Here is a tiny trained network, its code and every weight. The questions are about switching its units off for an input and a class, where a switched-off unit gives its printed mean instead of its output.

import numpy as np


def w(rows, s, z=0):
    codes = np.array(rows[::2]) - 128.0
    scale = np.full(codes.shape[1], s)
    scale[-1] = z or s
    return codes * scale


def f(y):
    return np.maximum(y, 0)


def log_softmax(a):
    a = a - a.max(-1, keepdims=True)
    return a - np.log(np.exp(a).sum(-1, keepdims=True))


def net(x, mask):
    res = np.array(x, float).reshape(1, 3) / 4 @ E
    y = f(res @ A[0][:, :-1].T + A[0][:, -1])
    res = res + np.where(mask, y, B[0][:, -1]) @ B[0][:, :-1]
    return log_softmax(res[-1] @ U[:, :-1].T + U[:, -1])


A, B = {}, {}
E = w([
[191,44,175,196,134,204],'x0',
[202,99,6,144,119,76],'x1',
[103,32,146,69,2,97],'x2',
],0.0085)
A[0] = w([
[169,36,176,29,19,121,26],'N1',
[121,68,150,89,116,92,239],'N2',
[128,27,141,97,42,172,64],'N3',
[42,174,74,52,108,72,34],'N4',
[39,133,182,119,137,149,70],'N5',
[126,45,148,57,35,108,7],'N6',
[84,131,216,126,123,164,65],'N7',
[169,26,176,247,141,175,40],'N8',
[156,201,86,191,243,122,112],'N9',
[104,65,144,108,95,97,254],'N10',
[164,205,131,192,198,148,15],'N11',
[205,42,175,152,95,187,126],'N12',
[48,152,227,113,138,154,117],'N13',
[162,198,135,203,254,161,25],'N14',
[197,38,50,195,127,62,66],'N15',
[153,24,161,216,123,217,30],'N16',
[52,171,212,100,117,147,100],'N17',
[168,129,23,139,98,64,82],'N18',
[92,78,143,59,57,84,49],'N19',
[163,134,64,151,105,157,210],'N20',
[94,130,242,138,129,150,124],'N21',
[48,189,105,85,104,61,39],'N22',
[57,222,91,44,102,55,99],'N23',
[200,83,31,100,124,93,59],'N24',
[152,210,148,171,196,218,207],'N25',
],0.0091,0.0087)
B[0] = w([
[45,104,95,44,99,96,200],'N1',
[199,186,153,120,43,120,226],'N2',
[36,144,123,66,89,133,194],'N3',
[21,166,145,189,193,187,177],'N4',
[127,52,63,156,162,85,164],'N5',
[36,126,105,33,83,115,179],'N6',
[136,44,47,144,195,59,171],'N7',
[9,156,160,193,192,179,193],'N8',
[95,147,117,64,60,95,218],'N9',
[208,196,151,112,36,118,241],'N10',
[40,137,103,34,52,104,166],'N11',
[68,172,178,211,161,176,215],'N12',
[200,56,60,164,163,67,205],'N13',
[49,122,98,55,62,117,193],'N14',
[125,57,53,183,164,75,194],'N15',
[12,159,158,181,200,154,191],'N16',
[160,73,59,173,150,68,190],'N17',
[129,67,54,187,192,61,192],'N18',
[46,146,132,60,95,107,176],'N19',
[163,160,125,174,108,88,202],'N20',
[183,61,65,164,143,85,200],'N21',
[45,150,135,188,202,197,171],'N22',
[68,199,171,185,192,187,213],'N23',
[125,43,34,158,170,52,183],'N24',
[147,175,138,96,53,107,245],'N25',
],0.011)
U = w([
[65,147,131,48,68,116,34],'0',
[139,31,70,191,185,77,66],'1',
[37,193,191,210,200,193,81],'2',
[176,191,175,146,68,118,230],'3',
[158,54,222,35,230,226,7],'4',
[162,64,248,51,231,191,7],'5',
],0.015,0.011)

Each question gives the input, the list of numbers given to net, and the class t.
The units are the neurons (one row each of A and B). Each row of codes is followed by its name. A weight is (code - 128) times the scale printed after its matrix; where a second scale follows, it is the last column's (A, B and U).
mask holds one flag per neuron, in row order. A switched-off neuron (its flag False) gives its mean, the last column of its row in B, instead of its output. The means were averaged over made-up inputs and are rounded, as every weight is.
A unit's drop is (log p(t) with every unit on - log p(t) with that unit switched off) / (log p(t) with every unit on - log p(t) with every unit switched off).
The circuit of an input: a set's keep is (log p(t) with only the set's units on - log p(t) with every unit switched off) / (log p(t) with every unit on - log p(t) with every unit switched off). Starting from the 12 units with the biggest drops (on a tie, the unit counted first), units are removed one at a time, each time the one whose removal leaves the highest keep (on an exact tie, the one counted first), for as long as the keep stays at least 0.8.
units of the circuit, in order: the units of the circuit, biggest drop first
top k neurons: the k neurons with the biggest drops, biggest first
drop when u is switched off: that unit's drop, to one decimal
input [-8,-2,6], class 2: units of the circuit, in order -> [N23]
input [3,1,1], class 3: top 3 neurons -> [N23; N4; N22]
input [4,-8,-7], class 1: top 2 neurons -> [N13; N21]
input [-1,-6,-6], class 0: top 2 neurons -> [N25; N14]
input [3,8,8], class 0: top 2 neurons -> [N6; N3]
input [-5,-5,-5], class 0: top 2 neurons -> [N25; N9]
input [-6,-6,0], class 1: top 2 neurons -> [N13; N17]
input [-4,-3,1], class 2: top 2 neurons -> [N23; N25]
input [-8,3,6], class 2: top 3 neurons -> [N23; N4; N22]
input [-4,3,2], class 2: top 3 neurons -> [N23; N25; N4]
input [1,1,3], class 3: drop when N14 is switched off -> 0.1
input [-4,-8,7], class 1: top 2 neurons -> [N13; N17]
input [7,0,6], class 2: drop when N16 is switched off -> 0.8
input [-6,5,-7], class 0: units of the circuit, in order -> [N9]
input [-3,2,-3], class 3: drop when N1 is switched off -> 0.2
input [-3,7,-8], class 0: drop when N9 is switched off -> 0.3
